In the rows, zero is written as 128.
Each row of numbers belongs to one of the things below and depends on some of the facts about them. Some rows are named. Which thing is each other row?

Named rows:
plumos: [131 123 112 143  64 190 128 140 131 101 146 173 165 181 164 113 119 117
 113 158 113 173 122 101 193 117 155 125 152 128 102  88 127 132 113 120
 118 114 124 144 171 150 103 117 161 112 102 112  97 137]
drofel: [137  94 132 129 137 151 127 119 125 115 121 107 131 155 157 137 121 112
 115 129 112 102 114 100 126 106 102 144 144 118 111  88  96 143 163 119
 144 122 122 124 121 110 109 123 105 109 142 109 123 162]
talun: [177 106 124 130 145 166 131 119 123 125 121 112 128 139 154 132 124 112
 140 107 114 101 114 101 111 106 109 136 140 119 105  94 100 171 128 119
 150 121 121 120 121 106 125 148 106 111 123 109 116 151]
rulol: [165 105 128 129 151 153 128 119 127 128 119 111 123 155 154 127 122 114
 124 115 113 102 117 100 110 107 106 136 138 118 107  90  98 159 138 120
 141 120 121 120 120 109 120 144 105 107 127 109 121 159]
keme: [131 109 110 129  59 110 128 164 121 107 194 134 116 106 155 124 126 122
 142 104 111 150 113 101 101 106 102 132 123 178 100 145 101 180 140 117
 114 163 125 158 121 166 103 140 118 115 124 197 102 128]
viskagor: [124  94 121 129 119 186 129 121 123 100 156  89 148 106 153 176 122 163
 112 166 111 122 139 119 165 112 132 126 143 120  99  95 102 108 113 117
 117 130 123 178 123 126 109 117 109 117  98 111 102 129]
segros: [162  95 139 128 178 223 141 120 120 109 118 105 158 127 154 160 129 112
 150 140 113 101 115 101 145 107 111 135 161 119 105  98  98 149 121 117
 166 120 125 124 121 105 132 120 104 112 117 109 115 136]
sebri: [123 104 116 130  93 117 127 124 119 103 156  93 114 115 156 135 119 122
 111 141 112 111 142 118 120 114 121 125 124 123  99  89 106 114 122 118
 102 129 122 148 126 153 104 119 126 109 102 111 107 128]
bidral: [143 112 111 129 110 104 129 121 125 124 145 112 115 172 153 115 119 113
 110 143 115 105 157 147 103 106 106 129 121 138  99  86  98 105 141 120
  97 132 131 123 122 169 110 117 149 104  99 109 118 147]
tasila: [172 106 125 130 144 158 128 120 124 127 122 112 125 144 155 129 122 112
 131 109 113 101 115 101 110 107 107 137 139 119 106  93  99 169 134 120
 144 121 121 120 121 107 123 150 106 110 129 108 119 154]
skuvebi: [124 154 113 131  79 108 127 127 124 103  98  80 116 105 157 177 119 118
 116 117 112 101 121 101 146 115 120 118 120 131 132 110 127 102 113 135
 141 133 123 140 120 109 107 146 105 126 123 111 157 128]
skuflem: [142 172 110 128  94 119 126 130 125 152 102 101 148 158 152 112 120 136
 126 103 117 109 150 177 133 105 100 118 125 211 207 178  98 104 133 137
 118 173 124 121 121 106 211 118 103 115 165 113 194 173]
vostu: [149 144 113 154  92 183 126 127 148 105 128 176 157 211 179 110 120 112
 112 163 118 176 134 101 169 114 162 120 150 135 102  89 110 136 112 123
 113 116 125 122 156 170 117 119 225 106  99 114  98 136]
bigron: [131 103 111 129 121 133 126 123 120 114 135  96 125 125 153 120 122 128
 115  99 113 101 143 127 120 115 110 122 129 137 100 107  97 102 124 117
 118 137 122 131 130 113 142 126 109 109 114 110 133 136]
druzakan: [150 159 109 128 114 134 129 125 126 146 101  98 159 160 153 114 120 148
 137 110 121 109 150 179 139 106 101 118 130 212 203 175  97 104 122 133
 127 174 122 120 121 107 220 116 104 112 140 110 185 168]
sidre: [148 104 108 147  67 103 126 120 120 115 113 104 149 109 158 175 121 112
 125 105 138 180 184 156 137 111 109 193 116 119 106 120 103 130 119 119
  98 119 155 138 126 110 130 162 129 143 142 172 136 129]
zikla: [126  94 116 127 143 173 130 121 123 104 132  92 146 118 152 137 126 145
 119 122 113 102 146 127 151 114 111 123 141 134 101 111  96 101 120 118
 128 136 122 145 124 108 149 117 103 111 111 109 132 130]
vasal: [171 108 123 130 141 156 129 119 124 127 121 113 124 143 156 130 123 112
 131 107 113 101 114 100 109 108 107 138 137 119 106  94  98 170 134 120
 143 121 121 120 121 106 123 151 105 111 131 109 119 155]
nepor: [152 165 110 129 102 133 129 126 127 145 103  99 159 149 154 114 120 152
 144 102 120 111 145 174 138 107 100 117 128 213 202 183  97 103 123 132
 131 176 124 121 120 107 218 118 104 115 144 111 183 165]
pleklel: [126 137 110 141  58 163 126 151 134 103 149 176 151 181 156 112 119 113
 109 149 112 175 122 100 182 128 146 127 144 127 103  88 142 137 121 122
 108 113 124 143 178 153 102 118 150 114 118 109  97 136]
drelor: [125 136 112 139  59 160 127 151 136 103 149 176 148 186 155 111 120 113
 110 153 111 169 124 101 180 130 145 127 144 127 104  89 145 132 124 123
 107 114 123 142 177 158 101 118 147 112 118 110  96 135]

Facts:
kliplaga: points at; vamo: is of sort
ruskik {kliplaga=ludrin, vamo=a}
griskem {kliplaga=viskagor, vamo=f}
trekostis {vamo=a}
brude {kliplaga=trisubre}
ludrin {kliplaga=flokle, vamo=c}
trisubre {kliplaga=klustel, vamo=e}
grizufes {kliplaga=nepor, vamo=a}
pliklu {kliplaga=flastun, vamo=d}
lerin {kliplaga=bedris, vamo=d}
mirar {kliplaga=gaskis}
mibrak {kliplaga=lerin, vamo=e}
skuvebi {kliplaga=trekostis, vamo=f}
klibre {kliplaga=saski, vamo=b}
drofel {kliplaga=mivin, vamo=a}
rodem {kliplaga=saplu}
noplom {kliplaga=skotrik, vamo=e}
rofi {kliplaga=vapeges, vamo=a}
limi {kliplaga=drofel, vamo=b}
pliron {kliplaga=lofes, vamo=c}
bikomus {vamo=d}
talun {vamo=a}
grotu {kliplaga=rapu, vamo=e}
dreflas {kliplaga=nagrekis, vamo=a}
triklun {kliplaga=drigre}
kogrefle {kliplaga=sebri, vamo=a}
lutrak {kliplaga=keme}
bruta {kliplaga=rulol, vamo=a}
tusur {kliplaga=flalus, vamo=e}
restes {kliplaga=bovun, vamo=a}
flastun {kliplaga=grizufes}
bovun {kliplaga=sidre}
grupliluk {vamo=b}
listin {kliplaga=vostu, vamo=a}
deklo {kliplaga=bruta, vamo=f}
piflus {kliplaga=pletrunis, vamo=a}
lofes {kliplaga=mibrak, vamo=d}
drigre {kliplaga=pliklom, vamo=b}
mitromam {kliplaga=stokem, vamo=a}
flalus {kliplaga=bidral, vamo=e}
vasal {vamo=a}
klustel {kliplaga=kogrefle, vamo=c}
tulan {kliplaga=bazer, vamo=d}
kobu {kliplaga=bigron, vamo=c}
peskubrar {kliplaga=staro, vamo=f}
pleklel {vamo=b}
zubuk {kliplaga=grotu, vamo=f}
zodi {vamo=a}
rapu {kliplaga=logir, vamo=f}
travi {kliplaga=lutrak, vamo=e}
pletrunis {kliplaga=listin, vamo=a}
ludrubol {kliplaga=brafur, vamo=d}
vapeges {kliplaga=travi, vamo=b}
skotrik {kliplaga=rodem, vamo=d}
viskagor {vamo=e}
zafa {kliplaga=mozame, vamo=b}
tapam {kliplaga=tasila, vamo=c}
grefo {kliplaga=zeski, vamo=b}
gudror {vamo=e}
rese {kliplaga=grema, vamo=c}
staplunun {kliplaga=vamem, vamo=d}
saplu {kliplaga=pliron, vamo=e}
nepor {vamo=c}
logir {kliplaga=terozol, vamo=e}
gaflem {kliplaga=ludrubol}
mobru {kliplaga=defon, vamo=d}
vomo {kliplaga=fadrapam}
resotri {kliplaga=restes, vamo=b}
stokem {kliplaga=ruskik, vamo=a}
staro {kliplaga=plumos, vamo=a}
fadrapam {vamo=a}
nagrekis {kliplaga=limi, vamo=c}
plukefel {kliplaga=staplunun, vamo=a}
nofla {kliplaga=zikla, vamo=d}
drelor {kliplaga=tulan, vamo=b}
zeski {kliplaga=nofla, vamo=f}
gaskis {kliplaga=skuvebi, vamo=b}
bukles {kliplaga=zafa, vamo=b}
sebri {kliplaga=triklun, vamo=e}
tragruk {kliplaga=bukles, vamo=d}
klesa {kliplaga=flabrim, vamo=c}
saski {kliplaga=skobro, vamo=c}
terozol {kliplaga=kobu, vamo=e}
plumos {vamo=b}
stevin {vamo=c}
druzakan {kliplaga=peskubrar, vamo=c}
bazer {kliplaga=mirar, vamo=f}
brafur {kliplaga=klesa, vamo=f}
mivin {kliplaga=piflus, vamo=c}
bidral {kliplaga=grefo, vamo=d}
vamem {vamo=e}
grodrel {kliplaga=druzakan, vamo=a}
skuflem {kliplaga=grokavin, vamo=c}
rulol {kliplaga=truklun, vamo=a}
zikla {kliplaga=segros}
bigron {kliplaga=zodi}
flokle {kliplaga=klibre, vamo=f}
defon {kliplaga=noplom, vamo=a}
vostu {kliplaga=vomo, vamo=b}
tasila {kliplaga=kloflo, vamo=a}
nadrum {kliplaga=bikomus, vamo=c}
truklun {kliplaga=grodrel, vamo=d}
grema {kliplaga=tapam, vamo=f}
gado {kliplaga=mitromam, vamo=f}
pliklom {kliplaga=romul}
bedris {kliplaga=puril, vamo=b}
sidre {kliplaga=tragruk, vamo=d}
skidri {kliplaga=tusur, vamo=a}
keme {kliplaga=grupliluk, vamo=d}
megi {kliplaga=deklo, vamo=a}
plaster {kliplaga=drelor}
mozame {kliplaga=rofi, vamo=d}
flabrim {kliplaga=plukefel, vamo=c}
padri {kliplaga=zubuk, vamo=d}
romul {kliplaga=stevin, vamo=a}
sonas {kliplaga=resotri, vamo=b}
segros {kliplaga=griskem, vamo=a}
tuplu {kliplaga=talun, vamo=d}

Rows to name:
No name comes twice in this set of rows, the named rows included.
[132 115 108 148  85 104 127 120 120 116  98  90 145 111 158 161 122 111
 116  79 143 135 185 138 151 126 106 183 118 120 120 128 116 109 114 119
 109 119 148 135 136 105 173 202 110 151 169 157 157 130] | bovun
[168 108 117 141  78 150 128 146 121 153 203 129 106 109 153 113 134 131
 112 135 112 147 174 208 101 237 134 118 123 124 102 117  98 122 187 135
 100 139 125 120 139 111 106 137 121 108 180 136 163 130] | mobru
[128  94 133 130 121 137 126 120 126 113 124 107 127 157 159 138 121 113
 111 131 111 104 114 100 129 107 102 150 142 119 114  88 100 138 188 119
 136 123 122 128 120 111 105 123 108 110 165 109 131 167] | dreflas
[145 104 108 141  64 104 126 121 120 114 121 107 143 109 155 168 120 112
 127 105 130 176 171 144 129 110 108 183 118 122 103 123  99 134 121 120
  99 124 149 140 126 113 125 159 128 139 140 177 130 128] | tragruk
[160 112 111 134 183 144 126 120 120 123 117  97 126 149 155 114 122 117
 124 105 123 102 161 143 109 107 117 119 131 149 100  97 100 102 112 118
 121 125 121 120 123 122 184 132 168 105  98 108 122 133] | vomo
[157 154 109 129 121 148 132 123 127 141 101  97 168 154 155 115 121 159
 151 109 122 111 147 178 145 107 101 117 131 212 199 179  98 104 116 131
 137 176 121 121 121 108 226 117 106 113 127 109 178 162] | stevin
[123 121 110 130  57 112 127 173 124 107 173 118 112 107 153 115 129 119
 130  79 112 111 112 101 102 108 100 124 126 195  98 158 101 154 129 117
 147 164 122 157 127 138 121 174 105 117 147 183 112 130] | lutrak

The same things again, as new rows of numbers:
Some things and their rows:
bukles: [138  79 125  98 130  55 152  96 148 153 123 135 163 108 116 142 146  86
 170 150  52 128 170 170 122 121  91  86  73]
zodi: [129 170 144 148 131 144 129 145 134 134 146 122 113 124 133 116 117  97
 143  81 162 127 122  91 114 109 119 146 100]
bidral: [153 121 143 150 145 149  99 160 130 130 120 135 112 126 128 111 105 179
 127 153 108  59 116 102 141 147  93  73 147]
tapam: [124 156 122 165 112 134 132  63 132 104 121 124 122 148 119 142 136 157
  76 135 170 107 117 110 140 138 166  94 201]
gudror: [ 98 176  79 132 110 111 140  93 153 141 114 137 151 117 142 147 143 108
 118 100 145  57 172 145 133 136 111  12 124]
nagrekis: [119 158 165 167 119 119 105 111 133 117 129 122 147 153 136 112 153 175
  95 137 147  76 116 112 137 154 179 136 209]
pleklel: [104 127 107 100 129 104 118 178 143 161 115 143 163 103 156 118 139  90
 169  87  91  75 171 161 123 138  84  57  75]
brafur: [143 125 115 125 134 118 123 136 125 128 132 120 128 133 122 132 122 121
 122 167 135  86 137 140 123 124 111 152 124]
nadrum: [129 184 171 174 129 141 122  50 137 118 138 121 126 152 119 125 146 147
 115 135 183 142 116 104 133 136 174 113 156]
rodem: [132  86 126  60 139 178 167 185 114 107 145 130 105 150 108 110 123 118
 134  95 106 204 105 127 116 128 176 187 117]
logir: [107 172 139 133 132 118 121  50 136 152 117 141 151 124 135 141 159 135
 150 151 141 156 148 163 143 143 132  71  87]
plumos: [ 99 142  63 100 114 112 147 146 143 155 112 140 144  94 151 146 128  84
 143  82 113  96 171 158 125 121  73  41  71]
plaster: [125  59 139  97 133 159 146 163 118 114 150 120 116 120 131 110 114 123
 139  98 117 217  96 116 131 107 161 186 132]
tulan: [137 141  99 144 116 129 122 127 117 122 110 133 101 126 122 150 112 149
  92 146 121 123 125 118 124 128 108 136 136]
vapeges: [130 115 154 110 132  80 145  72 141 161 114 147 143 100 124 142 153 105
 180 131  53 215 151 153 125 123 100  84  40]
trisubre: [110 137 107 119 131  97 121  72 137 138 123 129 169 132 131 144 153 110
 145 170 154  77 169 183 139 141 124  76 117]
skobro: [118  89 124 108 129 159 150 192 133 120 163 114 120 116 140 102 106  85
 145  51 143 145 116 103 119  98 148 157 121]
bovun: [140  41 158 110 129 130 152 138 126 110 149 121 117 119 117 114 119 114
 143  94  89 228  99 109 125 104 160 179 130]
flastun: [127  59 142  95 134 158 146 163 117 115 151 121 116 121 129 112 114 123
 139 100 113 211  97 120 132 108 160 182 128]
mirar: [125  57 138  96 134 161 144 163 114 113 150 119 117 121 129 113 112 124
 138 102 122 218  95 120 133 107 162 187 129]
zeski: [155 114 123 127 151 155 128 135 142 127 144 119 114 120 119 117  98 153
 131 180 130  40 120 116 143 131  85  65 132]

Name these rows:
No name comes twice in this set of rows, the named rows included.
[109 184 125 162  97 122 146 104 135 121 133 114 132 132 148 134 155 195
  53 151 145  99 101 103 141 138 179 157 212] | mivin
[145 134 165 138 146 170 131 119 130 129 140 128 101 121 121 114 111 154
 145 141 132 165  93  89 143 123 116 111 116] | segros
[106 133 104 123 132  99 109  69 132 136 118 129 170 131 132 150 150  98
 145 171 176  88 173 191 140 135 123  82 115] | sebri
[ 98 102  74  92 119 116 127 110 117 148  92 147 144  97 148 163 130 108
 140 130 110 179 156 187 140 124  85  81  75] | drigre
[109 163 119 106 131 111 141 125 148 171 127 141 146  96 146 127 139  80
 181  88 113 130 165 151 120 120  85  70  30] | grupliluk
[131 125 127 130 128  67 140  54 153 140 125 130 168 131 113 142 156 109
 150 165 109  79 172 163 131 140 128  60 120] | travi
[133 111 161 112 130  74 147  66 144 161 113 147 147 101 119 141 154 103
 179 130  45 221 152 151 123 122 101  85  40] | zafa

Now the same things, written a new way:
Some things and their rows:
triklun: [135 128 135 102 118 134 108 130 142 146 100 149 134 142 118  93 121 139
 125 131 165 117 120 112 132 157 139  91 120 116 139  93  96 145 118]
flokle: [ 91 174 154  86 140 136 112 118 149 168  75 186 107 161  80 119 142 136
 122 152 152 183 125 125 127 150 172  61 139 120 138 125 106 154 121]
tragruk: [181  91 105 123 120 193 196 142 143 153 137 143 148 139 158 127  94 162
 166 102 148 138  98 187 143 137 144  64 145 146 132 165  95 129 183]
grokavin: [133 121 136 110 115 138 116 134 141 149 104 143 131 136 117 100 117 138
 117 128 164 121 113 115 129 157 131  92 120 113 140  99  96 150 119]
lofes: [135 181 123 136 122 148 188 124 148 117 124 132 149 129 140 109 109 146
 133  69 145 205 111 187 115 138 128 119 117 114 185 148 156 129 170]
saplu: [ 99 163 135  61 115 161 143 120 149 105  94 116 124 133 106 109 170 127
  96  54 145 159 107 107 138 160 125 110  58  80  82  56 156 119 155]
flalus: [ 98 128 120  48  82 159 126  95 141 159 112 137 149 175 135  97 178 117
 142 121 166  82 129  65 196 159 165 109 100 111  73  20 132 113 152]
flabrim: [114 129 167 116 121  98  84  90 134 158  88 128 150 139 136  96  63 148
 118 129 146 112 161 155 131 156  90  66 127 128 113 145 131 167 173]
terozol: [115 120 118  63  96 152 127  95 157 127 102 129 132 155 112 114 163 125
 126  99 172 112 113  80 159 158 145 107  97 112  69  34 125 124 141]
rofi: [125  34 122 139 135 181 156 126 119 143  98 145 126 103 138 149 110 186
  60  88 129  43 124 117 129 122 145  68  54  99 140  95  92 133 144]
bikomus: [153 139  93 120 117 153 179 112 167 136 125 141 149 155 155 114 104 142
 165 103 172 161 112 163 133 142 139 101 135 138 161 137 107 143 148]
vapeges: [145  54 175 164  86 160 209 113 107 155 123 144 125 117 141 116  73 136
 158  76 142  76  58  89 147 123  99  57  42 102 115 131  86 158  76]
klesa: [113 130 168 115 120  98  83  90 134 158  88 127 150 137 138  95  62 149
 119 127 143 110 162 155 133 155  91  67 125 128 112 145 133 165 174]
mozame: [166  94 108 138 114 205 203 115 149 153 152 140 160 147 164 137  81 148
 141  83 153 126  93 160 152 126 130  78 117 129 136 153  95 158 172]
gaflem: [143 134 142  93 121 145 101 126 138 137 104 151 135 135 120  92 119 141
 124 118 149 104 120 107 137 152 142  88 109 109 129 102 105 131 125]
fadrapam: [102  71  73  96 123 114 121 140 153 149  63 132  78 108 144 128 131 169
 104 156 146  62 135 113 122 152 157 110 111 110 163  92 113  86  95]
tuplu: [162 148  98 108 122 161 169 108 163 127 126 148 153 153 158 108 105 145
 168  92 159 147 117 156 139 138 146  95 125 136 152 139 113 128 153]
vomo: [124 119 108  83  99 136 104 140 158 168  99 129 100 135 137 101 109 125
 132 167 157  93 104 100 150 164 133 110 143 106 134 113 109 118  95]
kogrefle: [126  86 105 100 143 123 112 120 136 112  67 154 112 107 127 117 134 183
  96 109 135  62 149 113 111 138 168  91  79 113 153  82 114  90 120]
resotri: [173  50 170 132 100 135 193 170  94 153  94 154 103 104 125  93 101 164
 211 111 132  98  68 140 128 145 129  32 101 139 104 156  86 102  97]
drigre: [136 101 154 134  94  93 178 123 122 140  85 155 112 132 127  81 113 137
 207 109 166 117  87 103 124 149 122  73  81 127 138 113  90 131  54]

Name these rows:
No name comes twice in this set of rows, the named rows included.
[145 104 159 128  98 103 171 119 120 131  88 153 111 123 128  82 107 138
 200 101 152 105  85  98 127 143 123  74  73 122 130 120 102 117  58] | drelor
[ 83 171 150  92 139 130 120 122 150 177  72 186 111 170  80 118 149 134
 128 159 167 194 128 130 125 157 172  61 141 124 146 116  94 168 118] | peskubrar
[134 125 134 105 117 135 111 131 142 147 101 146 132 140 118  96 121 138
 123 130 166 121 117 114 131 158 136  91 120 114 138  96  96 147 119] | bigron
[116  77 105 116 141 123 130 132 135 126  67 150 111 111 125 122 139 184
  90 112 146  81 145 126 103 143 160  87  83 114 162  81 103 110 122] | talun
[149  28 117 112 147 156 143 174 109 143  71 153 106  91 124 128 136 211
 106 121 120  64 135 162 111 143 172  44 106 131 130 116  93  83 164] | restes
[125 131 167 116 123  86  74  75 136 151  85 140 164 150 132  88  69 149
 130 128 158 108 174 146 130 154 101  64 128 141 111 127 120 173 170] | mivin
[103  95 108  89 131 134 118 127 116 152  76 164 133 132 150  97 157 176
 114 129 131  40 170 102 150 142 189  88  79 113 158  67 115  85 137] | skidri
[131 176 133 150 113 140 187 119 142 123 126 132 153 126 134 111 107 148
 127  75 146 206 109 190 117 137 129 129 134 119 192 143 165 128 177] | lerin
[116  72 137  99  84 215 163  83 142 148 140 120 149 150 127 149 128 123
  77  67 157  75  87  64 184 134 119  93  58  88  52  45 112 165 159] | travi
[ 93 168 190 127 129  99  99 111 121 142  84 116 146 115 125  92  70 152
  87  91 123 159 156 185 111 155  72  78  99 100 134 161 171 161 191] | pliron
[161 105 172 139 107  87 162  94 117 112  87 177 142 143 113  70 117 146
 210  88 172 111 106  91 115 141 137  60  70 143 132  92  79 140  62] | limi
[109 124 165 124 118  96  91  94 135 163  87 124 148 137 135  99  62 148
 116 132 150 119 157 161 128 157  85  69 130 128 117 144 130 173 172] | nepor
[124 135 168 103 119 100  69  80 136 146  88 128 147 133 137  93  56 148
 121 125 133  93 163 142 138 150  95  71 126 125 103 148 144 148 169] | klustel
[136  92 110  89 146 130 101 116 135 102  69 156 111 103 129 113 133 185
  97 101 120  49 152 106 115 133 174  89  73 109 143  87 124  75 124] | megi

